Here is a tiny trained network, its code and every weight. The questions are about switching its units off for an input and a target symbol, where a switched-off unit gives its printed mean instead of its output.

import numpy as np


def w(rows, s, z=0):
    codes = np.array(rows[::2]) - 128.0
    scale = np.full(codes.shape[1], s)
    scale[-1] = z or s
    return codes * scale


def norm(h):
    return h / np.sqrt((h * h).mean(-1, keepdims=True) + 1e-5)


def f(y):
    return np.maximum(y, 0)


def softmax(a):
    e = np.exp(a - a.max(-1, keepdims=True))
    return e / e.sum(-1, keepdims=True)


def log_softmax(a):
    a = a - a.max(-1, keepdims=True)
    return a - np.log(np.exp(a).sum(-1, keepdims=True))


def net(x, mask):
    ids = ['αβδεζηθλπσφψω'.index(c) for c in x.split()]
    T = len(ids)
    res = E[ids] + P[:T]
    u = 0
    for l in range(2):
        q, k, v = (norm(res) @ M[l].T for M in (Q, K, V))
        z = softmax(np.where(np.tri(T) > 0, q @ k.T / 2**0.5, -1e9)) @ v
        res = res + np.where(mask[u], z, O[l][:, -1]) @ O[l][:, :-1]
        u += 1
        y = f(norm(res) @ A[l][:, :-1].T + A[l][:, -1])
        res = res + np.where(mask[u : u + 12], y, B[l][:, -1]) @ B[l][:, :-1]
        u += 12
    return log_softmax(norm(res)[-1] @ U[:, :-1].T + U[:, -1])


Q, K, V, O, A, B = {}, {}, {}, {}, {}, {}
E = w([
[147,135,114,107,132,149,119,106,135,112,79],'α',
[148,19,120,181,107,134,161,147,162,143,173],'β',
[113,138,91,193,133,130,135,86,159,154,118],'δ',
[163,120,132,143,143,146,61,142,130,176,150],'ε',
[196,164,25,119,114,171,85,193,102,123,233],'ζ',
[124,101,141,103,105,150,88,170,111,147,133],'η',
[205,136,147,218,205,214,118,77,143,117,105],'θ',
[153,153,55,70,120,123,132,201,140,137,108],'λ',
[221,139,116,103,164,160,90,42,68,120,125],'π',
[176,135,198,189,24,124,178,186,160,142,107],'σ',
[112,126,122,147,84,112,96,137,114,158,122],'φ',
[117,179,61,83,6,166,117,91,117,62,171],'ψ',
[106,124,146,127,135,93,134,129,101,75,143],'ω',
],0.024)
P = w([
[88,184,163,90,209,167,187,255,208,202,152],'0',
[127,105,100,69,204,92,133,90,125,141,63],'1',
[145,133,106,93,188,87,150,81,137,173,117],'2',
[121,118,57,96,180,42,141,100,105,170,79],'3',
[137,128,61,92,182,44,164,96,119,177,100],'4',
[146,135,55,132,187,36,136,91,112,181,79],'5',
],0.0068)
Q[0] = w([
[162,52,77,93,167,163,58,26,79,222,90],'L0H1',
[109,130,56,59,113,129,2,180,138,220,47],'L0H1',
],0.0066)
K[0] = w([
[24,178,172,149,166,254,97,116,185,164,184],'L0H1',
[97,180,124,92,131,224,189,213,241,153,150],'L0H1',
],0.0057)
V[0] = w([
[196,194,139,50,101,106,149,131,212,100,120],'L0H1',
[142,67,2,175,171,159,157,170,92,146,212],'L0H1',
],0.0034)
O[0] = w([
[159,178,36,161,226,166,87,97,68,115,9,113],'L0H1',
[44,128,178,117,124,111,168,139,41,143,114,253],'L0H1',
],0.011,0.0032)
A[0] = w([
[46,190,124,230,157,148,177,91,106,189,89,130],'L0N1',
[122,165,154,163,112,114,238,93,149,105,28,186],'L0N2',
[82,166,10,111,95,138,159,33,254,99,196,6],'L0N3',
[152,74,104,131,138,153,103,234,98,61,190,172],'L0N4',
[161,83,76,162,177,48,147,143,135,164,123,200],'L0N5',
[183,161,153,116,174,142,76,170,43,76,158,76],'L0N6',
[180,150,171,151,147,190,138,110,89,157,164,152],'L0N7',
[143,165,188,71,78,97,58,56,89,122,122,125],'L0N8',
[106,190,196,78,199,42,130,131,83,119,151,158],'L0N9',
[31,77,137,171,226,37,171,220,142,39,213,233],'L0N10',
[114,81,127,155,62,175,198,106,133,101,37,155],'L0N11',
[121,134,179,83,187,167,114,79,61,196,139,129],'L0N12',
],0.0067,0.0017)
B[0] = w([
[131,97,101,141,171,132,126,155,54,63,158,255],'L0N1',
[89,115,151,180,114,118,1,201,92,143,176,203],'L0N2',
[61,75,144,192,57,128,170,158,141,125,115,211],'L0N3',
[176,95,100,183,191,113,146,11,152,83,147,156],'L0N4',
[88,135,204,73,76,210,144,118,140,84,101,220],'L0N5',
[84,143,84,91,111,150,148,89,143,159,152,153],'L0N6',
[145,31,89,71,115,102,139,100,72,82,45,159],'L0N7',
[169,104,146,119,32,126,107,101,181,247,116,152],'L0N8',
[128,216,78,155,147,40,135,160,44,91,98,149],'L0N9',
[181,247,137,145,148,124,198,41,175,139,113,179],'L0N10',
[135,86,158,96,122,129,194,133,79,198,210,174],'L0N11',
[76,178,102,208,102,49,122,154,54,124,107,173],'L0N12',
],0.0067,0.0096)
Q[1] = w([
[129,99,123,133,139,140,111,120,215,66,106],'L1H1',
[125,113,126,121,137,155,254,185,174,50,171],'L1H1',
],0.0076)
K[1] = w([
[133,58,137,102,120,122,99,47,143,125,76],'L1H1',
[183,43,159,80,2,112,170,71,140,70,180],'L1H1',
],0.0063)
V[1] = w([
[133,243,140,164,129,130,254,129,218,104,198],'L1H1',
[102,54,146,75,205,223,213,224,119,225,241],'L1H1',
],0.0034)
O[1] = w([
[85,101,2,93,139,162,31,133,135,192,82,166],'L1H1',
[169,148,36,169,125,194,216,195,176,80,56,255],'L1H1',
],0.0095,0.0026)
A[1] = w([
[80,111,201,57,87,42,18,173,118,174,132,138],'L1N1',
[170,23,181,112,76,146,36,152,149,130,146,96],'L1N2',
[183,188,132,140,208,77,86,75,172,68,104,208],'L1N3',
[120,161,138,169,184,135,95,159,135,206,135,204],'L1N4',
[227,135,176,169,111,99,145,145,83,166,120,158],'L1N5',
[1,139,107,198,173,96,96,167,165,66,155,96],'L1N6',
[124,122,216,115,130,39,83,80,151,119,191,97],'L1N7',
[75,110,167,164,130,128,123,94,67,169,128,163],'L1N8',
[162,120,145,164,86,166,114,61,149,40,150,142],'L1N9',
[107,58,135,156,96,139,160,106,130,142,184,74],'L1N10',
[184,168,70,170,73,194,150,177,184,102,151,254],'L1N11',
[81,226,103,135,118,115,119,156,108,121,162,190],'L1N12',
],0.0079,0.0015)
B[1] = w([
[223,164,74,174,137,135,182,102,193,117,158,173],'L1N1',
[27,176,148,80,98,189,108,103,155,142,200,142],'L1N2',
[89,182,114,190,113,127,74,144,164,180,142,161],'L1N3',
[113,113,106,100,62,78,213,111,110,97,159,180],'L1N4',
[80,76,205,90,149,150,113,190,146,217,69,190],'L1N5',
[2,146,125,190,77,155,192,141,94,120,175,255],'L1N6',
[133,61,46,124,122,128,95,119,139,11,87,142],'L1N7',
[130,122,130,106,181,160,167,117,138,71,185,244],'L1N8',
[157,78,102,151,49,129,73,176,160,168,151,170],'L1N9',
[82,202,134,71,148,141,191,122,140,125,56,220],'L1N10',
[156,134,231,47,150,99,94,103,92,87,137,213],'L1N11',
[143,113,157,127,87,152,24,66,183,95,145,197],'L1N12',
],0.0075,0.0077)
U = w([
[144,76,113,110,129,76,116,124,192,84,120,66],'α',
[162,113,113,107,139,177,209,73,216,176,93,67],'β',
[78,159,107,154,124,158,180,145,73,86,161,139],'δ',
[211,115,131,163,91,24,169,122,112,97,142,9],'ε',
[171,138,76,62,154,202,106,97,125,114,222,52],'ζ',
[118,79,126,130,118,145,53,116,225,124,133,67],'η',
[195,71,145,174,208,183,100,122,116,89,107,111],'θ',
[162,173,103,61,138,158,144,185,124,42,37,80],'λ',
[111,124,131,81,141,111,107,46,47,137,39,58],'π',
[127,113,192,78,112,84,114,195,107,185,71,249],'σ',
[143,81,23,160,72,53,122,187,175,187,77,144],'φ',
[106,136,143,28,18,145,80,79,125,133,99,119],'ψ',
[136,254,138,145,144,118,96,95,194,185,108,251],'ω',
],0.0085,0.002)

Each question gives the input, a string of symbols that net reads in full, and the target symbol t.
The units are the heads (2 rows each of Q, K, V and O) and the neurons (one row each of A and B). Each row of codes is followed by its name. A weight is (code - 128) times the scale printed after its matrix; where a second scale follows, it is the last column's (O, A, B and U).
mask holds one flag per unit, layer by layer, with each layer's heads first. A switched-off unit (its flag False) gives its mean, the last column of its rows in O or B, instead of its output. The means were averaged over made-up inputs and are rounded, as every weight is.
A unit's drop is (log p(t) with every unit on - log p(t) with that unit switched off) / (log p(t) with every unit on - log p(t) with every unit switched off).
The circuit of an input: a set's keep is (log p(t) with only the set's units on - log p(t) with every unit switched off) / (log p(t) with every unit on - log p(t) with every unit switched off). Starting from the 12 units with the biggest drops (on a tie, the unit counted first), units are removed one at a time, each time the one whose removal leaves the highest keep (on an exact tie, the one counted first), for as long as the keep stays at least 0.8.
units of the circuit, in order: the units of the circuit, biggest drop first
unit that matters most: the unit with the biggest drop
top k neurons: the k neurons with the biggest drops, biggest first
k most important neurons of layer l: the k neurons of layer l with the biggest drops, biggest first
drop of u: that unit's drop, to one decimal
input β σ η, target ε: unit that matters most => L1N1
input β ε η, target ε: top 3 neurons => (L1N1, L0N12, L0N9)
input θ σ δ δ ε, target β: units of the circuit, in order => (L1N1, L0N1, L0N7)
input θ ε ζ δ δ α, target β: top 4 neurons => (L1N1, L0N8, L0N2, L0N1)
input ψ δ ε θ ε, target θ: top 3 neurons => (L0N12, L1N7, L0N11)
input σ δ ε β ε, target η: top 3 neurons => (L1N7, L0N11, L0N1)
input ε ψ φ, target σ: 2 most important neurons of layer 1 => (L1N5, L1N6)
input ω δ δ α, target ζ: top 2 neurons => (L1N1, L1N2)
input φ σ λ λ α, target ψ: 4 most important neurons of layer 0 => (L0N12, L0N5, L0N3, L0N8)
input σ ω δ θ ε, target η: top 3 neurons => (L1N7, L0N11, L1N5)
input α δ ε ε, target ω: 2 most important neurons of layer 0 => (L0N1, L0N11)
input ψ δ ε, target θ: 3 most important neurons of layer 0 => (L0N12, L0N11, L0N10)
input ε ε φ η, target σ: 2 most important neurons of layer 0 => (L0N2, L0N7)
input θ δ ψ φ, target β: top 2 neurons => (L1N1, L0N7)
input δ δ η, target φ: unit that matters most => L0N10
input ω δ σ ε, target ζ: top 3 neurons => (L0N9, L1N1, L1N2)
input σ ε θ δ ε α, target η: 2 most important neurons of layer 0 => (L0N1, L0N2)
input ω β ε, target ζ: top 3 neurons => (L1N1, L1N2, L0N3)
input ε β ε σ, target σ: top 2 neurons => (L1N5, L1N6)
input θ η δ ε, target β: 3 most important neurons of layer 0 => (L0N1, L0N7, L0N2)
input δ δ β φ, target φ: 2 most important neurons of layer 0 => (L0N10, L0N8)
input θ β σ δ ε η, target β: 2 most important neurons of layer 0 => (L0N1, L0N7)
input δ ε φ α, target φ: unit that matters most => L1H1
input λ δ δ ε, target π: drop of L0N7 => 0.1
input δ η λ δ φ, target φ: drop of L0N10 => 0.4
input σ ε ω, target ω: drop of L0N10 => 0.3
